Here is a tiny trained network, its code and every weight. The questions are about switching its units off for an input and a class, where a switched-off unit gives its printed mean instead of its output.

import numpy as np


def w(rows, s, z=0):
    codes = np.array(rows[::2]) - 128.0
    scale = np.full(codes.shape[1], s)
    scale[-1] = z or s
    return codes * scale


def norm(h):
    return h / np.sqrt((h * h).mean(-1, keepdims=True) + 1e-5)


def f(y):
    return np.maximum(y, 0)


def log_softmax(a):
    a = a - a.max(-1, keepdims=True)
    return a - np.log(np.exp(a).sum(-1, keepdims=True))


def net(x, mask):
    res = np.array(x, float).reshape(1, 5) / 4 @ E
    u = 0
    for l in range(3):
        y = f(norm(res) @ A[l][:, :-1].T + A[l][:, -1])
        res = res + np.where(mask[u : u + 16], y, B[l][:, -1]) @ B[l][:, :-1]
        u += 16
    return log_softmax(norm(res)[-1] @ U[:, :-1].T + U[:, -1])


A, B = {}, {}
E = w([
[146,178,191,135,142,194,39,139,187,177,91,151],'x0',
[216,145,89,92,174,135,57,204,64,71,106,72],'x1',
[209,176,162,120,36,112,140,69,119,102,128,115],'x2',
[41,64,93,112,80,176,2,68,116,95,142,106],'x3',
[172,51,102,159,73,12,103,166,210,165,88,106],'x4',
],0.0034)
A[0] = w([
[166,178,139,95,207,197,123,161,77,6,107,88,106],'L0N1',
[120,175,140,149,154,193,165,73,98,145,179,174,34],'L0N2',
[184,80,109,166,183,62,68,128,93,151,102,52,104],'L0N3',
[2,188,208,152,133,172,205,53,138,93,181,202,109],'L0N4',
[81,154,119,91,124,99,176,149,63,88,176,111,123],'L0N5',
[49,89,67,104,223,124,89,200,70,195,72,116,53],'L0N6',
[113,86,109,184,79,110,118,140,183,162,142,162,70],'L0N7',
[115,113,125,150,72,111,136,121,183,224,175,203,2],'L0N8',
[41,118,116,200,240,116,147,147,167,174,188,136,88],'L0N9',
[186,204,172,101,18,83,143,21,87,68,127,150,127],'L0N10',
[84,99,122,135,108,27,179,123,105,64,195,123,32],'L0N11',
[91,81,80,119,41,81,38,130,125,150,102,150,131],'L0N12',
[96,182,211,128,156,192,60,151,224,166,84,154,30],'L0N13',
[119,99,113,151,58,63,176,197,208,180,103,122,46],'L0N14',
[120,212,167,146,164,107,200,164,113,189,101,176,41],'L0N15',
[168,134,144,214,100,67,86,164,129,145,64,121,80],'L0N16',
],0.0039,0.0029)
B[0] = w([
[106,123,66,144,142,178,172,129,159,136,64,35,235],'L0N1',
[148,113,140,95,175,86,107,39,151,72,88,179,175],'L0N2',
[151,107,101,175,113,138,198,134,181,138,50,100,206],'L0N3',
[141,112,89,131,141,186,158,128,122,126,40,14,252],'L0N4',
[198,129,112,175,161,118,54,90,102,171,116,167,202],'L0N5',
[169,123,135,77,2,156,137,159,103,84,112,173,210],'L0N6',
[184,109,107,77,143,133,146,79,123,92,52,85,177],'L0N7',
[111,160,107,214,114,212,166,146,133,133,56,51,168],'L0N8',
[121,131,122,72,3,152,141,193,131,90,100,224,209],'L0N9',
[100,104,115,75,57,184,115,240,133,139,104,210,244],'L0N10',
[193,129,79,145,166,107,81,114,31,237,151,147,202],'L0N11',
[153,128,250,85,201,69,145,97,158,79,203,95,226],'L0N12',
[193,154,53,192,117,88,53,93,38,239,179,163,200],'L0N13',
[199,59,129,99,214,105,134,97,175,112,72,135,211],'L0N14',
[99,116,230,203,170,82,100,173,112,62,214,81,188],'L0N15',
[140,112,120,59,194,120,151,75,141,125,72,140,183],'L0N16',
],0.0038)
A[1] = w([
[83,126,140,89,133,166,86,89,95,76,156,149,99],'L1N1',
[87,185,108,52,212,125,166,157,61,114,152,141,128],'L1N2',
[53,104,78,150,171,129,123,207,164,107,142,217,40],'L1N3',
[48,83,165,183,97,133,215,39,132,199,128,171,50],'L1N4',
[136,162,204,39,128,122,116,98,188,151,91,138,108],'L1N5',
[107,89,27,124,110,69,173,89,29,132,200,142,1],'L1N6',
[98,185,155,121,114,186,150,70,128,105,128,135,91],'L1N7',
[63,80,175,80,121,141,57,81,99,103,254,72,42],'L1N8',
[113,93,66,140,85,190,122,81,112,154,65,101,142],'L1N9',
[181,221,160,149,117,44,200,166,87,151,174,129,137],'L1N10',
[65,125,133,107,97,94,66,72,103,91,174,83,34],'L1N11',
[119,210,87,95,182,174,134,124,86,116,89,147,131],'L1N12',
[175,74,95,88,149,152,171,148,94,104,74,82,143],'L1N13',
[147,175,126,155,131,100,55,120,104,215,134,148,40],'L1N14',
[124,149,181,151,202,77,197,205,111,102,152,152,67],'L1N15',
[105,149,139,85,20,138,160,159,139,130,135,194,114],'L1N16',
],0.0048,0.0024)
B[1] = w([
[130,127,158,139,114,98,122,113,201,112,139,143,161],'L1N1',
[191,91,135,114,82,144,75,80,184,100,111,145,166],'L1N2',
[144,68,163,137,55,187,99,191,100,120,62,143,144],'L1N3',
[130,203,29,116,135,159,98,172,130,119,77,56,171],'L1N4',
[117,124,80,152,118,78,183,151,89,120,129,146,162],'L1N5',
[214,146,78,184,139,175,2,113,85,228,141,208,176],'L1N6',
[228,45,112,103,165,99,125,117,158,107,99,123,158],'L1N7',
[132,201,161,215,152,105,149,194,210,80,183,161,158],'L1N8',
[162,157,185,156,165,59,191,166,153,111,155,117,217],'L1N9',
[68,111,112,179,140,160,29,142,201,83,164,153,176],'L1N10',
[135,159,149,186,146,161,108,186,149,81,176,119,149],'L1N11',
[116,41,121,93,126,58,166,65,144,155,101,156,191],'L1N12',
[62,126,169,144,140,114,124,123,110,186,135,104,253],'L1N13',
[141,148,101,148,133,63,111,121,65,210,142,161,149],'L1N14',
[92,146,154,192,82,99,65,131,161,61,213,113,166],'L1N15',
[126,73,148,105,96,141,137,188,100,122,114,129,156],'L1N16',
],0.0053,0.0062)
A[2] = w([
[161,171,114,164,136,87,85,92,65,192,165,175,103],'L2N1',
[120,156,96,155,106,166,151,137,107,145,93,31,38],'L2N2',
[172,157,199,128,168,97,211,147,89,161,137,133,158],'L2N3',
[94,109,181,137,191,31,158,142,141,169,148,130,174],'L2N4',
[123,186,65,107,129,162,115,147,96,118,99,2,16],'L2N5',
[154,187,123,131,120,144,56,94,104,241,135,191,4],'L2N6',
[129,145,212,208,83,106,168,141,133,114,88,142,143],'L2N7',
[149,131,77,80,133,89,81,161,100,118,111,44,103],'L2N8',
[105,139,148,81,179,207,181,16,74,86,150,150,47],'L2N9',
[94,202,190,160,163,70,146,162,164,67,208,146,74],'L2N10',
[132,112,138,73,35,158,122,205,93,119,114,213,65],'L2N11',
[142,144,59,145,160,84,151,161,67,150,156,198,103],'L2N12',
[144,144,109,55,24,141,158,183,101,85,140,166,34],'L2N13',
[153,132,102,163,110,114,130,116,82,218,181,139,14],'L2N14',
[199,191,156,97,55,136,111,129,137,143,119,164,134],'L2N15',
[80,165,78,132,57,148,159,92,161,154,88,99,3],'L2N16',
],0.0059,0.0025)
B[2] = w([
[130,195,96,112,161,122,82,89,40,179,137,146,233],'L2N1',
[59,199,111,122,192,172,190,118,163,147,114,16,168],'L2N2',
[81,128,127,109,111,135,92,80,100,105,177,105,188],'L2N3',
[129,156,175,71,123,155,127,86,98,89,163,160,253],'L2N4',
[64,163,58,210,115,158,246,141,196,145,84,66,164],'L2N5',
[142,146,24,168,180,102,72,67,35,190,195,199,212],'L2N6',
[105,142,95,115,144,160,91,133,103,103,168,109,230],'L2N7',
[122,181,102,160,141,182,192,102,164,132,126,170,215],'L2N8',
[227,57,131,82,143,3,149,135,214,136,96,185,158],'L2N9',
[132,152,217,112,49,166,78,156,152,75,220,82,207],'L2N10',
[15,16,174,47,33,152,185,189,56,155,53,141,198],'L2N11',
[109,162,129,118,121,176,61,92,115,177,109,142,206],'L2N12',
[28,84,164,69,76,120,154,226,43,150,81,149,160],'L2N13',
[142,201,124,112,193,162,61,95,43,119,159,167,194],'L2N14',
[76,70,64,138,116,144,119,172,108,148,120,160,185],'L2N15',
[183,154,78,176,193,183,170,154,132,108,94,89,146],'L2N16',
],0.006,0.0043)
U = w([
[186,179,18,186,187,154,6,61,55,227,167,204,155],'0',
[152,151,206,182,96,165,51,182,230,22,235,101,163],'1',
[242,22,135,30,203,17,186,35,228,98,40,156,130],'2',
[94,205,35,192,184,231,252,142,196,142,45,10,133],'3',
[62,29,109,75,34,184,139,232,73,162,54,185,141],'4',
[50,171,206,49,127,164,132,84,43,150,169,95,171],'5',
[210,160,223,216,61,94,248,140,98,246,166,111,1],'6',
[210,161,210,214,61,103,254,136,96,232,171,127,1],'7',
],0.0098,0.009)

Each question gives the input, the list of numbers given to net, and the class t.
The units are the neurons (one row each of A and B). Each row of codes is followed by its name. A weight is (code - 128) times the scale printed after its matrix; where a second scale follows, it is the last column's (A, B and U).
mask holds one flag per neuron, layer by layer. A switched-off neuron (its flag False) gives its mean, the last column of its row in B, instead of its output. The means were averaged over made-up inputs and are rounded, as every weight is.
A unit's drop is (log p(t) with every unit on - log p(t) with that unit switched off) / (log p(t) with every unit on - log p(t) with every unit switched off).
The circuit of an input: a set's keep is (log p(t) with only the set's units on - log p(t) with every unit switched off) / (log p(t) with every unit on - log p(t) with every unit switched off). Starting from the 12 units with the biggest drops (on a tie, the unit counted first), units are removed one at a time, each time the one whose removal leaves the highest keep (on an exact tie, the one counted first), for as long as the keep stays at least 0.8.
circuit, biggest first: the units of the circuit, biggest drop first
most important unit: the unit with the biggest drop
k most important neurons: the k neurons with the biggest drops, biggest first
k most important neurons of layer l: the k neurons of layer l with the biggest drops, biggest first
input [2,-7,7,1,8], class 2: 2 most important neurons -> (L0N14; L0N9)
input [6,-3,7,6,0], class 4: 2 most important neurons -> (L0N10; L1N16)
input [-1,1,8,-8,-3], class 1: most important unit -> L0N15
input [-1,-6,7,-7,8], class 2: 2 most important neurons of layer 0 -> (L0N14; L0N12)
input [1,4,7,-1,-7], class 2: circuit, biggest first -> (L1N12; L2N9)
input [2,0,6,6,1], class 1: 2 most important neurons of layer 1 -> (L1N8; L1N11)
input [6,7,0,5,0], class 3: circuit, biggest first -> (L0N1; L2N5)
input [6,4,-4,-6,-8], class 2: 4 most important neurons -> (L0N1; L1N12; L1N6; L0N11)
input [7,2,-6,-8,-5], class 1: circuit, biggest first -> (L1N15; L2N10)
input [-3,-5,-5,-1,3], class 3: 3 most important neurons of layer 0 -> (L0N8; L0N10; L0N7)
input [-1,3,5,-4,-6], class 2: 2 most important neurons -> (L1N12; L0N1)
input [-1,8,6,7,-3], class 3: 3 most important neurons -> (L0N1; L2N5; L0N15)
input [4,-7,5,2,6], class 3: 2 most important neurons -> (L0N8; L1N4)
input [3,5,-5,5,5], class 1: circuit, biggest first -> (L0N12; L2N6)
input [-6,-4,7,-6,2], class 4: circuit, biggest first -> (L0N10; L2N11)
input [2,-7,-8,-6,-1], class 4: most important unit -> L0N9
input [-5,-7,-6,-8,6], class 1: 2 most important neurons -> (L1N15; L0N15)
input [-4,6,4,-5,5], class 3: 3 most important neurons of layer 0 -> (L0N12; L0N15; L0N3)
input [6,-7,3,-2,1], class 3: 2 most important neurons -> (L0N8; L0N4)
input [-8,-7,5,5,-8], class 0: 2 most important neurons of layer 0 -> (L0N11; L0N5)
input [-4,8,7,3,-8], class 2: 3 most important neurons -> (L1N12; L2N9; L0N1)
input [-6,-6,1,-4,-7], class 2: most important unit -> L0N4
input [-2,3,2,-3,-2], class 5: 4 most important neurons -> (L0N1; L1N4; L0N12; L1N13)
input [-1,3,0,-3,1], class 5: 2 most important neurons -> (L1N4; L0N1)
input [-1,-8,-2,-8,5], class 1: 2 most important neurons -> (L0N15; L1N15)
input [0,-5,-8,6,-3], class 4: 2 most important neurons of layer 0 -> (L0N9; L0N6)
input [-6,-2,-6,6,7], class 2: most important unit -> L0N13
input [-1,-7,2,-6,-8], class 2: 2 most important neurons of layer 0 -> (L0N4; L0N2)
input [3,6,-8,-5,6], class 4: 2 most important neurons of layer 0 -> (L0N6; L0N4)
input [-5,8,8,4,7], class 3: 2 most important neurons -> (L0N9; L1N12)
